Below is a small trained network, with its code and all its weights. Each question gives an input and a class and asks what happens when units are switched off, that is, made to give their printed mean instead of their output.

import numpy as np


def w(rows, s, z=0):
    codes = np.array(rows[::2]) - 128.0
    scale = np.full(codes.shape[1], s)
    scale[-1] = z or s
    return codes * scale


def norm(h):
    return h / np.sqrt((h * h).mean(-1, keepdims=True) + 1e-5)


def f(y):
    return np.maximum(y, 0)


def log_softmax(a):
    a = a - a.max(-1, keepdims=True)
    return a - np.log(np.exp(a).sum(-1, keepdims=True))


def net(x, mask):
    res = np.array(x, float).reshape(1, 3) / 4 @ E
    u = 0
    for l in range(2):
        y = f(norm(res) @ A[l][:, :-1].T + A[l][:, -1])
        res = res + np.where(mask[u : u + 6], y, B[l][:, -1]) @ B[l][:, :-1]
        u += 6
    return log_softmax(norm(res)[-1] @ U[:, :-1].T + U[:, -1])


A, B = {}, {}
E = w([
[90,232,146,60,197,82],'x0',
[51,174,167,254,41,80],'x1',
[140,135,124,123,118,130],'x2',
],0.013)
A[0] = w([
[205,52,165,191,138,73,225],'L0N0',
[121,89,134,253,87,148,3],'L0N1',
[142,140,87,204,68,65,41],'L0N2',
[84,83,208,207,21,128,118],'L0N3',
[62,224,114,165,177,118,149],'L0N4',
[69,216,94,208,77,150,145],'L0N5',
],0.011,0.0062)
B[0] = w([
[182,62,40,175,119,111,237],'L0N0',
[87,110,196,83,139,185,200],'L0N1',
[17,116,108,142,95,142,182],'L0N2',
[112,163,71,161,108,252,254],'L0N3',
[152,90,158,80,173,14,236],'L0N4',
[102,101,171,147,126,10,238],'L0N5',
],0.012,0.0086)
A[1] = w([
[198,168,95,47,180,90,1],'L1N0',
[153,149,233,194,197,183,22],'L1N1',
[167,146,47,173,200,190,64],'L1N2',
[179,210,148,26,231,122,112],'L1N3',
[194,36,89,117,181,88,164],'L1N4',
[255,7,95,86,158,111,194],'L1N5',
],0.011,0.006)
B[1] = w([
[76,31,223,79,148,221,170],'L1N0',
[36,91,87,64,126,239,128],'L1N1',
[232,221,152,108,120,51,164],'L1N2',
[17,13,229,44,128,229,202],'L1N3',
[214,180,82,204,115,125,218],'L1N4',
[254,249,45,135,124,128,252],'L1N5',
],0.0098,0.015)
U = w([
[250,166,33,130,95,176,40],'0',
[158,80,166,42,168,199,120],'1',
[70,85,67,198,53,177,192],'2',
[69,170,165,126,139,18,249],'3',
],0.016,0.0019)

Each question gives the input, the list of numbers given to net, and the class t.
The units are the neurons (one row each of A and B). Each row of codes is followed by its name. A weight is (code - 128) times the scale printed after its matrix; where a second scale follows, it is the last column's (A, B and U).
mask holds one flag per neuron, layer by layer. A switched-off neuron (its flag False) gives its mean, the last column of its row in B, instead of its output. The means were averaged over made-up inputs and are rounded, as every weight is.
A unit's drop is (log p(t) with every unit on - log p(t) with that unit switched off) / (log p(t) with every unit on - log p(t) with every unit switched off).
The circuit of an input: a set's keep is (log p(t) with only the set's units on - log p(t) with every unit switched off) / (log p(t) with every unit on - log p(t) with every unit switched off). Starting from all 12 units, units are removed one at a time, each time the one whose removal leaves the highest keep (on an exact tie, the one counted first), for as long as the keep stays at least 0.8.
units of the circuit, in order: the units of the circuit, biggest drop first
most important unit: the unit with the biggest drop
top k neurons: the k neurons with the biggest drops, biggest first
k most important neurons of layer l: the k neurons of layer l with the biggest drops, biggest first
drop of u: that unit's drop, to one decimal
input [1,6,-3], class 3: 2 most important neurons of layer 0 : L0N5; L0N4
input [8,0,-5], class 1: units of the circuit, in order : L1N3
input [1,-3,-6], class 1: units of the circuit, in order : L0N0; L1N3
input [6,0,-4], class 1: 2 most important neurons of layer 0 : L0N5; L0N2
input [1,-4,-4], class 1: units of the circuit, in order : L0N0; L1N3
input [6,-1,-6], class 1: top 2 neurons : L0N5; L1N3
input [5,0,0], class 1: 2 most important neurons of layer 0 : L0N5; L0N2
input [1,3,-4], class 3: top 2 neurons : L0N5; L0N4
input [1,-5,-2], class 1: top 4 neurons : L0N0; L1N3; L1N0; L0N3
input [6,-1,0], class 1: top 2 neurons : L0N5; L1N3
input [1,7,8], class 3: 3 most important neurons of layer 0 : L0N5; L0N4; L0N0
input [-1,4,6], class 2: drop of L0N3 : 0.7
input [2,-5,0], class 1: drop of L1N3 : 0.8
input [3,2,-7], class 3: drop of L0N1 : 0.0
input [-3,1,2], class 2: most important unit : L1N5
